Below are the code and all the weights of a small trained network. Each question names an input and a class and asks about switching units off, where a switched-off unit gives its printed mean instead of its output.

import numpy as np


def w(rows, s, z=0):
    codes = np.array(rows[::2]) - 128.0
    scale = np.full(codes.shape[1], s)
    scale[-1] = z or s
    return codes * scale


def f(y):
    return y / 2 * (1 + np.tanh(0.7978845608 * (y + 0.044715 * y**3)))


def log_softmax(a):
    a = a - a.max(-1, keepdims=True)
    return a - np.log(np.exp(a).sum(-1, keepdims=True))


def net(x, mask):
    res = np.array(x, float).reshape(1, 6) / 4 @ E
    y = f(res @ A[0][:, :-1].T + A[0][:, -1])
    res = res + np.where(mask, y, B[0][:, -1]) @ B[0][:, :-1]
    return log_softmax(res[-1] @ U[:, :-1].T + U[:, -1])


A, B = {}, {}
E = w([
[156,173,173,233,149,188,127,110,136,129,127],'x0',
[107,149,40,158,222,174,179,117,149,242,96],'x1',
[138,147,141,148,150,127,125,82,145,107,130],'x2',
[227,228,74,94,152,105,106,179,2,126,84],'x3',
[141,133,106,127,87,137,179,140,110,135,148],'x4',
[81,154,17,152,71,186,15,116,164,120,188],'x5',
],0.011)
A[0] = w([
[121,219,19,150,123,141,27,158,71,93,117,115],'N0',
[137,145,54,136,242,107,215,117,202,229,102,189],'N1',
[124,59,177,172,75,138,193,118,186,122,174,253],'N2',
[171,114,46,127,177,150,90,124,132,219,80,154],'N3',
[70,96,157,178,70,174,59,114,178,151,171,177],'N4',
[255,132,97,94,202,118,85,148,26,168,41,163],'N5',
[24,154,21,159,106,191,112,87,156,169,91,107],'N6',
[153,165,214,91,95,85,102,143,64,74,29,191],'N7',
[38,16,218,145,162,130,189,156,148,121,120,225],'N8',
[86,173,68,153,61,127,2,173,164,53,218,217],'N9',
[52,173,41,153,92,133,74,102,169,193,140,177],'N10',
[78,92,160,69,149,203,168,62,174,181,143,201],'N11',
],0.0076,0.0049)
B[0] = w([
[192,138,84,50,165,132,102,91,63,26,171,221],'N0',
[39,162,28,151,253,162,120,236,128,215,66,211],'N1',
[169,74,166,152,144,66,95,200,208,127,75,211],'N2',
[147,106,54,65,195,229,208,107,73,159,127,182],'N3',
[113,153,139,56,120,102,78,139,254,124,121,209],'N4',
[53,197,159,76,129,140,186,58,116,127,120,235],'N5',
[89,74,103,185,86,241,152,53,145,175,185,197],'N6',
[172,182,196,176,89,64,115,101,85,147,42,218],'N7',
[152,41,151,249,188,105,73,145,142,104,178,221],'N8',
[116,124,190,5,46,143,90,145,147,77,185,247],'N9',
[114,88,48,47,77,211,82,63,163,195,209,205],'N10',
[130,47,117,173,154,150,45,205,155,173,183,188],'N11',
],0.0083,0.016)
U = w([
[229,68,163,178,163,18,100,171,158,87,145,251],'0',
[106,83,102,166,203,115,84,254,134,184,96,55],'1',
[95,122,153,105,85,108,103,176,222,85,173,185],'2',
[128,84,87,142,131,158,89,112,187,204,163,83],'3',
[181,182,209,147,66,96,171,118,75,148,60,214],'4',
[73,213,111,124,193,129,198,173,121,149,61,105],'5',
[222,169,129,97,95,148,77,134,96,50,151,63],'6',
[147,167,59,110,165,169,128,74,105,140,166,51],'7',
],0.009,0.0028)

Each question gives the input, the list of numbers given to net, and the class t.
The units are the neurons (one row each of A and B). Each row of codes is followed by its name. A weight is (code - 128) times the scale printed after its matrix; where a second scale follows, it is the last column's (A, B and U).
mask holds one flag per neuron, in row order. A switched-off neuron (its flag False) gives its mean, the last column of its row in B, instead of its output. The means were averaged over made-up inputs and are rounded, as every weight is.
A unit's drop is (log p(t) with every unit on - log p(t) with that unit switched off) / (log p(t) with every unit on - log p(t) with every unit switched off).
The circuit of an input: a set's keep is (log p(t) with only the set's units on - log p(t) with every unit switched off) / (log p(t) with every unit on - log p(t) with every unit switched off). Starting from all 12 units, units are removed one at a time, each time the one whose removal leaves the highest keep (on an exact tie, the one counted first), for as long as the keep stays at least 0.8.
circuit, biggest first: the units of the circuit, biggest drop first
k most important neurons: the k neurons with the biggest drops, biggest first
drop when u is switched off: that unit's drop, to one decimal
input [-4,7,2,0,-5,-2], class 1: circuit, biggest first -> [N1]
input [6,0,0,3,5,7], class 6: 4 most important neurons -> [N9, N0, N1, N5]
input [6,1,4,2,3,-8], class 5: circuit, biggest first -> [N1, N5]
input [1,8,-7,1,1,-7], class 5: 4 most important neurons -> [N5, N2, N3, N10]
input [5,0,-8,-2,-8,7], class 2: 3 most important neurons -> [N9, N4, N1]
input [-1,8,2,1,-8,7], class 7: 2 most important neurons -> [N0, N3]
input [2,0,-1,2,-2,7], class 6: 3 most important neurons -> [N9, N0, N1]
input [1,-1,2,1,8,-1], class 4: 2 most important neurons -> [N8, N1]
input [3,0,-7,3,6,0], class 4: 2 most important neurons -> [N1, N10]
input [-6,1,8,8,4,-6], class 5: 2 most important neurons -> [N5, N1]
input [-1,0,2,4,4,2], class 6: 2 most important neurons -> [N1, N6]
input [-6,4,-7,-2,8,0], class 1: 3 most important neurons -> [N1, N9, N5]
input [-4,-6,3,1,-7,6], class 6: drop when N2 is switched off -> 0.2
input [-5,6,-2,2,6,-7], class 5: circuit, biggest first -> [N5]
input [5,0,-8,4,6,-8], class 4: drop when N7 is switched off -> 1.1
input [6,8,-4,3,-6,7], class 7: drop when N4 is switched off -> 0.0
input [6,-2,6,1,-4,-6], class 4: 2 most important neurons -> [N7, N11]
